[[-0.91 -0.04 -1.52 -3.78 -1.71  0.18]
 [-0.65 -1.42 -2.13 -3.46 -0.06  0.66]
 [-0.08  0.34 -0.40 -4.39 -1.71  0.06]
 [ 0.28 -2.27 -1.07 -4.39  2.45 -2.21]
 [-1.99 -1.27 -0.10 -4.16 -1.95  0.52]
 [ 1.75  0.79  0.02 -6.49 -0.19 -7.38]
 [-2.84  2.75 -0.22 -4.20 -5.36 -1.72]
 [ 0.03  1.08 -0.08 -3.95 -1.13  0.15]
 [ 0.01  0.49  0.16 -3.72 -0.46  1.02]
 [ 1.31  0.24 -1.64 -5.22  0.00 -3.92]
 [-0.16  2.08 -1.01 -2.99 -0.53 -0.37]]
Rows and columns are numbered from 0.
The top-left entry -> -0.91
The entry directly below 0.24: 2.08
The entry directly above 0.06 -> 0.66
The entry at row 0, column 1 -> -0.04
What is the bottom-left entry?
Answer: -0.16
What is the entry just left of -6.49?
Answer: 0.02
The entry at row 1, column 0: -0.65
The entry just left of -2.27: 0.28
What is the top entry of the column that holds the smallest entry?
Answer: 0.18
What is the entry at row 0, column 2?
Answer: -1.52
What is the entry just right of -1.13?
Answer: 0.15
What is the entry just right of 0.49?
Answer: 0.16
The bottom entry of the column that holds the smallest entry is -0.37
The entry just right of the largest entry is -0.22
What is the entry directly above -0.19?
Answer: -1.95
What is the entry in row 2 and column 0?
Answer: -0.08
What is the entry directly below the largest entry?
Answer: 1.08
What is the entry just left of the smallest entry?
Answer: -0.19
The entry directly above -0.16 is 1.31
The entry directly above 1.31 -> 0.01
The entry just right of 0.02 is -6.49
What is the entry just left of -0.46?
Answer: -3.72
What is the entry directly below -1.27?
Answer: 0.79
The entry directly above -2.27: 0.34
The entry directly above -1.07 is -0.40
What is the entry directly below -1.52?
Answer: -2.13

Read these off the grid that follows.
1) Read off the entry just left of the smallest entry.
2) Read off the smallest entry.
array([[-20,  -6,  13,   4,   8, -21,   1, -10, -18,  -7, -28,   4, -11,
        -39],
       [ 26,  -6,  -1,  10,  -8, -14, -24,   7,  -1,   5,  18,  -2,   4,
         15],
       [  6,  10, -33,   3, -34,  13,  -1,   4,   8, -12, -14, -20,   2,
        -13],
       [  5,  11,  13,   7,   3, -19, -13, -22, -20,   7,   1,   8, -22,
         20],
       [-14,  18, -20,   9,   3,  -1, -16,  14,  -4, -23,  -5,  12,   4,
        -29]])
1) -11
2) -39

Read these off the grid that follows.
1) Read off the 5th-last entry, reading row by row.
2) Read off the centre entry.
3) Read off the entry in the top-right corner.
4) Read off the smallest entry in the first row.
5) Read off the bottom-right entry.
6) Read off the 1st entry on the main diagonal.
7) Read off the first entry in the row that holds the largest entry.
8) Read off the entry in the bottom-left corner.
[[ 0.90 -0.16 -0.10 -0.62 -0.10 -0.49 -0.77  0.14 -1.10  4.17  0.16]
 [-2.34  0.61 -0.51  2.72  2.22  1.29  0.50 -0.78  1.56  0.91 -0.16]
 [ 1.32  0.12  0.27 -0.22 -2.13 -0.21  0.79  2.66 -1.42  5.27  0.23]
 [ 2.04 -0.72  0.23 -2.72 -0.92 -1.39 -1.42 -0.58 -1.45 -0.37  0.13]
 [ 0.16  0.08  0.11  0.09 -0.63  0.07  0.45  0.77 -0.13  0.42  0.03]
 [-0.07 -0.19  0.29 -0.73 -0.46 -0.12  0.30 -0.49  0.70 -6.23 -0.14]
 [ 0.19  0.08  0.14  0.08 -0.74  0.07  0.52  0.88 -0.15  0.38  0.03]]
1) 0.52
2) -1.39
3) 0.16
4) -1.10
5) 0.03
6) 0.90
7) 1.32
8) 0.19

[1.10, -7.19, -7.01, 5.10, 3.99, -6.47, 6.24, -4.53, -6.35, -3.81, -5.19, 5.58]
Which number is the third entry from the right? -3.81
The first entry: 1.10
Which number is the 3rd entry from the left? -7.01
The first entry from the right is 5.58
Which number is the fifth entry? 3.99
Which number is the minimum? -7.19
The 3rd smallest entry is -6.47
The 2nd entry from the right: -5.19
Which number is the 3rd largest entry? 5.10
